In the rows, 128 means zero.
Facts:
balu Θ b; bebra Θ d; bekitam Θ a; benim Θ a; beplas Θ a; brabrel Θ b; bradra Θ e; braklen Θ e; breklon Θ a
brobrel Θ c; brokom Θ a; brotrok Θ d; brubrifin Θ b; brusto Θ a; busa Θ a; dalos Θ c; dastom Θ e; deguk Θ a
digrol Θ c; divi Θ b; dizodol Θ a; dogrin Θ a; dogum Θ a; donin Θ b; dosti Θ d; dralen Θ a; dretre Θ a
drizipo Θ a; drogafek Θ a; droklis Θ a; droskil Θ a; drukofak Θ a; druris Θ b; duso Θ d; dutok Θ a; fafe Θ a
fastar Θ a; fibitrol Θ d; flasto Θ a; flerutur Θ b; flevel Θ a; fligren Θ e; fliskis Θ a; flobepem Θ a; flubro Θ a
foma Θ c; fumo Θ a; funer Θ a; fupes Θ a; gatruran Θ b; geso Θ b; gevil Θ c; gibrur Θ b; gonik Θ a
grela Θ a; griter Θ d; groflu Θ b; grulo Θ c; grutrum Θ e; gubreflo Θ b; kebo Θ b; ketruk Θ c; kidrur Θ b
kinas Θ b; kiske Θ a; klekem Θ a; klinir Θ b; kludren Θ d; klurus Θ b; kluta Θ a; konol Θ c; kotum Θ a
kovur Θ b; kupam Θ d; lasil Θ b; lebaplal Θ a; lefa Θ a; lemuk Θ a; lesen Θ e; lezista Θ b; lisobrul Θ a
listan Θ a; loruzer Θ a; lovan Θ a; lunel Θ e; lutragruk Θ e; maflekik Θ a; mafu Θ d; mavagil Θ a; meflus Θ a
megris Θ b; mobetol Θ a; mograr Θ a; mopon Θ a; mosker Θ a; muvek Θ a; naguk Θ b; naklo Θ e; nedra Θ b
niro Θ a; nistes Θ a; noguk Θ a; nusitru Θ a; nustem Θ b; pakliplol Θ b; papam Θ d; pedrem Θ b; pimu Θ b
plamun Θ a; planu Θ a; plarurol Θ a; plegram Θ a; pleni Θ d; plimu Θ b; plite Θ e; plukipon Θ c; plutim Θ a
pofeplis Θ e; puplak Θ c; pupos Θ d; putro Θ a; putror Θ e; redrestam Θ e; robril Θ d; roku Θ c; rubek Θ a
rugi Θ a; rusto Θ b; sadel Θ a; sadrel Θ a; segrek Θ c; sestik Θ d; simen Θ c; sirel Θ b; siskes Θ a
skagra Θ a; skapin Θ b; skemurom Θ a; skepu Θ e; skevel Θ a; skida Θ a; skiputrok Θ a; skobem Θ b; skotrum Θ a
sobikem Θ a; stadrisi Θ a; stefepin Θ a; stipal Θ a; stodes Θ a; stolak Θ a; stoskir Θ e; stosul Θ a; sturul Θ c
stutredrel Θ e; tadri Θ a; tefis Θ a; teflodrim Θ b; tenin Θ a; teplelis Θ c; tipoba Θ a; tivon Θ a; tobun Θ b
tofom Θ c; togras Θ b; tomi Θ b; tonel Θ d; toregral Θ b; tozun Θ a; tradrus Θ b; triplun Θ a; trogros Θ e
troplu Θ a; trumeken Θ a; tupuzul Θ d; vabun Θ b; vaklon Θ b; vaplur Θ a; veber Θ a; veku Θ a; vikle Θ c
visten Θ a; vivuk Θ a; vudriru Θ a; vustak Θ c; vuzi Θ a; zatik Θ a; zavuk Θ c; zekli Θ b; zeklok Θ a
zipan Θ a; balu Φ lutragruk; bebra Φ stutredrel; bekitam Φ tipoba; benim Φ deguk; beplas Φ mavagil; brabrel Φ kebo; bradra Φ pedrem; breklon Φ putro
brobrel Φ grela; brokom Φ gatruran; brotrok Φ droklis; brusto Φ lisobrul; busa Φ toregral; dalos Φ plimu; deguk Φ dizodol; digrol Φ vudriru; divi Φ skapin
dizodol Φ lebaplal; dogrin Φ dutok; donin Φ benim; dosti Φ robril; dralen Φ fliskis; dretre Φ tefis; drizipo Φ kludren; droklis Φ lemuk; droskil Φ skiputrok
drukofak Φ busa; druris Φ veku; duso Φ vaplur; dutok Φ kidrur; fafe Φ muvek; fastar Φ skotrum; flerutur Φ stadrisi; fligren Φ brobrel; fliskis Φ digrol
flobepem Φ rugi; flubro Φ flasto; fumo Φ skevel; fupes Φ griter; geso Φ planu; gevil Φ klekem; gibrur Φ teplelis; gonik Φ vabun; grela Φ vivuk
grulo Φ pofeplis; grutrum Φ putror; gubreflo Φ veber; kebo Φ pakliplol; ketruk Φ sirel; kidrur Φ plegram; kinas Φ grutrum; kiske Φ mafu; klekem Φ stipal
klinir Φ konol; kludren Φ teflodrim; klurus Φ nusitru; kluta Φ bradra; konol Φ maflekik; kotum Φ lefa; kovur Φ listan; kupam Φ kovur; lasil Φ kotum
lebaplal Φ kluta; lefa Φ naguk; lemuk Φ skepu; lesen Φ geso; lezista Φ tupuzul; lisobrul Φ groflu; listan Φ brokom; loruzer Φ fibitrol; lunel Φ dralen
lutragruk Φ vuzi; maflekik Φ simen; mafu Φ mosker; mavagil Φ grulo; meflus Φ dosti; megris Φ lasil; mograr Φ mopon; mosker Φ zekli; muvek Φ niro
naguk Φ nedra; naklo Φ lovan; nedra Φ sturul; nistes Φ zipan; noguk Φ dogum; nusitru Φ trogros; nustem Φ flerutur; pakliplol Φ troplu; pedrem Φ lunel
pimu Φ plutim; plamun Φ sobikem; plarurol Φ lezista; plegram Φ vaklon; pleni Φ tozun; plimu Φ siskes; plutim Φ vikle; pofeplis Φ zeklok; puplak Φ noguk
pupos Φ mobetol; putro Φ divi; putror Φ tadri; redrestam Φ tenin; robril Φ papam; roku Φ plukipon; rubek Φ kupam; rugi Φ naklo; rusto Φ kinas
sadel Φ loruzer; sadrel Φ tivon; segrek Φ trumeken; sestik Φ rubek; simen Φ plarurol; sirel Φ stosul; siskes Φ drukofak; skapin Φ tonel; skemurom Φ brusto
skevel Φ plamun; skida Φ dalos; skiputrok Φ fastar; skobem Φ togras; skotrum Φ ketruk; stadrisi Φ visten; stefepin Φ meflus; stipal Φ zavuk; stodes Φ klinir
stolak Φ kiske; stosul Φ brabrel; sturul Φ fupes; stutredrel Φ tomi; tadri Φ zatik; tefis Φ breklon; teflodrim Φ mograr; tenin Φ beplas; teplelis Φ stoskir
tipoba Φ roku; tivon Φ gonik; tobun Φ tradrus; togras Φ droskil; tomi Φ segrek; tonel Φ tobun; toregral Φ tofom; tozun Φ drogafek; tradrus Φ flubro
triplun Φ donin; troplu Φ stefepin; tupuzul Φ megris; vaklon Φ nustem; vaplur Φ bebra; veku Φ plite; vikle Φ klurus; visten Φ puplak; vivuk Φ redrestam
vudriru Φ fligren; zatik Φ dogrin; zavuk Φ flevel; zekli Φ dastom; zeklok Φ vustak; zipan Φ brubrifin; balu Δ k; bebra Δ i; bekitam Δ f
benim Δ j; beplas Δ f; brabrel Δ h; bradra Δ i; braklen Δ i; breklon Δ j; brobrel Δ f; brokom Δ i; brotrok Δ k
brubrifin Δ i; brusto Δ i; busa Δ i; dalos Δ h; dastom Δ h; deguk Δ h; digrol Δ g; divi Δ h; dizodol Δ f
dogrin Δ k; dogum Δ g; donin Δ j; dosti Δ j; dralen Δ k; dretre Δ i; drizipo Δ j; drogafek Δ h; droklis Δ i
droskil Δ h; drukofak Δ g; druris Δ g; duso Δ h; dutok Δ j; fafe Δ i; fastar Δ i; fibitrol Δ g; flasto Δ f
flerutur Δ g; flevel Δ f; fligren Δ k; fliskis Δ g; flobepem Δ g; flubro Δ f; foma Δ j; fumo Δ f; funer Δ f
fupes Δ j; gatruran Δ j; geso Δ h; gevil Δ h; gibrur Δ j; gonik Δ j; grela Δ k; griter Δ h; groflu Δ f
grulo Δ h; grutrum Δ f; gubreflo Δ i; kebo Δ k; ketruk Δ k; kidrur Δ j; kinas Δ g; kiske Δ f; klekem Δ j
klinir Δ j; kludren Δ i; klurus Δ f; kluta Δ k; konol Δ j; kotum Δ k; kovur Δ f; kupam Δ h; lasil Δ g
lebaplal Δ h; lefa Δ k; lemuk Δ j; lesen Δ k; lezista Δ f; lisobrul Δ k; listan Δ g; loruzer Δ g; lovan Δ g
lunel Δ g; lutragruk Δ i; maflekik Δ g; mafu Δ i; mavagil Δ k; meflus Δ i; megris Δ j; mobetol Δ h; mograr Δ h
mopon Δ h; mosker Δ j; muvek Δ g; naguk Δ h; naklo Δ f; nedra Δ j; niro Δ h; nistes Δ h; noguk Δ f
nusitru Δ k; nustem Δ f; pakliplol Δ i; papam Δ h; pedrem Δ f; pimu Δ j; plamun Δ f; planu Δ f; plarurol Δ g
plegram Δ g; pleni Δ j; plimu Δ g; plite Δ i; plukipon Δ k; plutim Δ k; pofeplis Δ f; puplak Δ f; pupos Δ g
putro Δ f; putror Δ g; redrestam Δ j; robril Δ f; roku Δ k; rubek Δ h; rugi Δ h; rusto Δ j; sadel Δ g
sadrel Δ j; segrek Δ h; sestik Δ i; simen Δ f; sirel Δ i; siskes Δ i; skagra Δ f; skapin Δ f; skemurom Δ k
skepu Δ k; skevel Δ h; skida Δ k; skiputrok Δ h; skobem Δ h; skotrum Δ f; sobikem Δ f; stadrisi Δ h; stefepin Δ k
stipal Δ h; stodes Δ k; stolak Δ f; stoskir Δ j; stosul Δ h; sturul Δ h; stutredrel Δ f; tadri Δ f; tefis Δ g
teflodrim Δ j; tenin Δ i; teplelis Δ h; tipoba Δ j; tivon Δ f; tobun Δ g; tofom Δ i; togras Δ k; tomi Δ h
tonel Δ h; toregral Δ g; tozun Δ f; tradrus Δ g; triplun Δ f; trogros Δ f; troplu Δ i; trumeken Δ h; tupuzul Δ g
vabun Δ j; vaklon Δ h; vaplur Δ g; veber Δ h; veku Δ i; vikle Δ f; visten Δ h; vivuk Δ k; vudriru Δ h
vustak Δ k; vuzi Δ h; zatik Δ i; zavuk Δ k; zekli Δ k; zeklok Δ h; zipan Δ g

Known rows:
toregral: [141 101 128 199  63 131 124 198 105 116 184 126  89 113 136 100 151  75
 115 120 128  93 159 121 156 153  89 127 164  98 125 122 161  88 120 138
 127 183]
lemuk: [120 131 123 111 152 138 120 101 128 155 123 123 122 148 112 140 125 140
 136 132 127 131 128 126 108 112 117 116 115 134 124 125  90 141 136 127
 142 105]
flevel: [121 133 124 106 156 131 112 104 134 137 112 114 139 134 126 150 116 144
 144 130 115 134 115 131 111 119 125 109 116 144 125 125 105 137 124 131
 140 104]
lovan: [122 137 134 109 133 138 134 107  90 154 142 118  93 123 111 139 141 112
 133 124 128 118 129 131 102 103  90 109 120 140 122 130  70 133  99 146
 163 111]
stefepin: [145 181 129  94 189 135 138  89  98 120 132  92 127 147 101 125 121 193
 157 191 110 129  83 157 113 123 122 164 131 119 141 138 149 134 133 106
 104 133]
meflus: [141 161 134  96 169 140 137  83  90 137 129  93 120 169 104 114 124 167
 157 184 125 137  76 140  98 132 123 166 136 125 139 136 107 116 133 114
 127 149]
rugi: [123 132 131  99 150 124 115 116 127 136  97 107 141 123 131 137 117 144
 146 133 112 135 110 134 113 124 141 120 110 144 131 124  94 137 116 130
 132 105]
putro: [154 111 130 117 148 139  65 144 149 170 125  48 159 142 130 159 115 136
 160 133  98 137 135 130 119 107  97  52  87 151 149  97  85 140 125 142
 133 109]
skida: [133 141 129 107 162 134 112 122 139 144 111 108 132 122 116 149 119 160
 138 143 112 130 137 143 124 105 133 110 105 134 135 120 112 160 127 122
 116  94]
lezista: [ 93 114 130 208  68 142  98 144 180  96 152 184 130 106 170 121 190  63
 122 130  90 100 167 126 137 169 171 193 177  92  97 138 209  90 115  93
 123 116]
vustak: [128 140 126  66 131 137 173  85 148 133  75 124  96 140 118 132 117 195
 126 113 123 134 141 120 141 165  79 153 105 206  96 110 145 168 105 137
  99  58]
mosker: [122 129 124 112 152 138 117 104 130 157 124 120 123 147 111 141 125 140
 138 132 127 132 129 125 108 112 117 113 113 134 126 123  89 142 135 127
 141 105]
flubro: [149 115 130 115 148 137  73 137 146 164 123  59 155 141 130 159 116 138
 157 134 100 137 131 132 118 111 101  62  91 150 144 102  90 139 124 139
 134 108]
skotrum: [136 176 126  96 184 134 137  74  91 117 137  91 139 158 110 129 116 174
 165 187 111 133  58 147  99 135 114 157 139 123 136 139 142 111 132 116
 128 147]
ketruk: [139 190 127  81 192 154 187  81  96 132 123  89 133 141 101 155 134 211
 160 216 113 128  67 133 108 148 109 185 114 121 134 114 159 129 124 118
 101 119]
fastar: [142 164 134  94 172 140 140  83  86 135 133  91 120 171 103 114 126 169
 158 189 125 137  71 141  97 133 123 170 137 123 140 137 110 115 135 113
 127 152]
drukofak: [128 133 136 111 132 140 126 114  91 161 145 106  98 124 113 144 143 111
 136 129 124 118 132 132 102 101  86  99 113 141 127 125  65 134 100 147
 162 112]
kupam: [156 127 148 130  99  76 105 171 153 101 143 113 160 126 151 105 141  97
  95 138 142 145 134 136 173 126 137 129 111 134 188 142 197  92 151 111
 153 145]
kovur: [137  99 118 196  85 123 104 193 148  99 153 127 133 123 149 110 125 105
 123 126 117 109 143 120 166 170 125 129 162 101 125 118 199  93 144 123
 104 175]
vivuk: [132 141 134  70 116 108 159  83 149 106  69 142  82 155 104  93  92 170
 106  72 124 129 134 143 145 144  97 118 126 197  84 137 145 190 118 125
  95  88]

Rows:
No name comes twice in this set of rows, the named rows included.
[126 126 130  93 142 156 156 107 129 171  98 107 129 142 119 163 141 155
 141 157 131 140 119 100 106 143 115 135  91 149 124  95  78 136 117 142
 134  91] => tofom
[110 147 162 152  64 110 117 113 148 117 188 183 112 110 153 119 234  21
  81 136 130 117 178 139 131 103 133 183 132 120 151 167 182  87 103  95
 203  92] => tupuzul
[ 93  78  80 196 134 110 123 211 119  84 144 204 124  74 157 127  81 139
 113 112 177 122 168 100 185 164 153 160 179 100 134 138 172  78 159 146
 131 160] => nustem
[161 155 125 180 125 127 137 170 105  75 175 106 117 139 123  80 127 161
 138 191 113 103 102 148 165 176 122 196 183  75 142 137 252  88 154  95
  67 209] => kebo
[113 152 144  72  95 127 249  81 101 141  86 156  78 134  88 152 135 109
  88  95 144 112  81 102 101 142  84  89 104 141  69 109  93 170  98 165
 141 111] => digrol
[143 167 134  95 173 140 140  80  84 134 134  90 120 173 103 111 126 171
 159 192 124 138  67 142  97 135 120 173 138 123 140 138 113 112 135 111
 126 154] => troplu
[118 108  94 153 156 139 116 130 114 105 161 174 172  88 165 130  87 142
 135  73 179 157 157 128 136  88 163 133 153 127 139 155 118 128 138 150
 114 164] => grutrum
[153 107 138 114 137 143  81 139 136 178 119  63 138 154 119 140 126 134
 150 141 115 140 139 125 114 108 112  79  92 145 148 101  60 142 128 134
 133 117] => dretre
[151 121 130 145 115 143 103 123 130 112 153 108 179 114 165 102 117 121
 148  84 132 151 138 148 126  99 157 126 136 136 140 144 129 137 120 132
  86 174] => dastom
[171  77 124 205  77 131  58 231 163 128 165  62 150 131 153 118 125 101
 138 127  99 112 163 119 174 157  97  75 135 111 148  93 182  95 144 134
  97 181] => skapin
[115 152 138 104 146 107 185 109 136 127  82 154 154 130  94 171 108 101
  99 122 126 121  52 122  92 102 176  44 106  69  99 117 100 173 145 134
 134 142] => dizodol
[149 135 146 140  92 125 189 115 132 111 127 165 169 140 117 108 116  76
  89  67 162 140  86 129 106  81 195  67 134  65 104 138 110 184 149 133
  84 219] => bradra

Now the same objects, written a new way:
Known rows:
vudriru: [119 151 127 102 124 141 146 128 123 144 116 155 122 110]
skapin: [121  95 130 112 122 112 128 105 167 117 121  68 159 163]
groflu: [123  91 145 120 118  89 177 108 145  81 104  81 126 150]
plutim: [112 130 131 166 133  94 102 152 109 140 104 141 121 103]
brabrel: [110  95 150  98 125 127 165 128 150  98 177  97 157 146]
kebo: [128  97 161 130 125 110 131 138 151  91 141  90 146 166]
robril: [131 114  86 106 130 115 109 114 110 103 131 108 115 135]
stadrisi: [113 139 122 117 131 129 144 134 121 148 124 148 122 101]
vivuk: [140 155 131 132 119 119 111 137 124 137  84 147 110 128]
redrestam: [149 157 228 126 130 124 166 140 142 163  80 143 160 135]
sturul: [ 98  89  49 109 103 171 109 128  92  91 190 142 108 122]
fliskis: [136 148 127 130 128 134 125 109 138 131  98 155 118 115]
donin: [112 126 163 110 126 126 147 141 161  87 153  99 153 162]
tobun: [118  89 129 135 142 135 148 105 192 104 129  83 162 160]
loruzer: [154 108 144 152 139 113 103 133 100 124 139 162 135  80]
grutrum: [156 145 211 127 125  79 143 120 142 174  83 124 160 109]
lesen: [171 158 237 177 148  57 143 145 147 175 157 126 134 109]
zeklok: [124 147 123  98 121 141 149 129 119 138 114 151 121 112]
mafu: [ 92 144  97 109 145 133 118 144 130  86 124 128 117 149]
gonik: [177 142 129 164 133 137 132 141  88 156 159 145 106 115]

Rows:
No name comes twice in this set of rows, the named rows included.
[ 96 112  66 102 146 151 143 123 134 129 151 103 129 138] => tonel
[166 160 141 155 136 132 110 144 113 164 194 143 112 118] => sadrel
[147 138 218 143 144 105 155 120 164 164  92 138 163 107] => putror
[198 155 138  77 110 187 136 119 102 143 155 158 120 133] => rugi
[117 123  92 120 146 135 125 145 105 100 147 123 118 142] => dosti
[173 110 206 153 141 128 192 139 110 172  77 126 159 123] => stoskir
[111  96  47 119  92 139  60 115  94  90 169 133 106 130] => simen
[115 147 107 154 136 148 130 133 131 172 103 127 132 130] => breklon
[228 127 136 109 109 181 142 105  97 123 111 162 109 137] => lovan
[138 114 116 117 121 145 165 133  86 140 112 148 118  99] => veber
[199 132 130 145 120 110 117 111  98 154 152 129 102 109] => tivon
[210 176 146 111 116 173  86 105 147 145 170 162 121 139] => flobepem
[139 133  92 143 152 113  77 142 129 123 181 107 118 144] => brotrok
[131 150 114 114 125 145 198 115 121 147  89 137  91 121] => vuzi

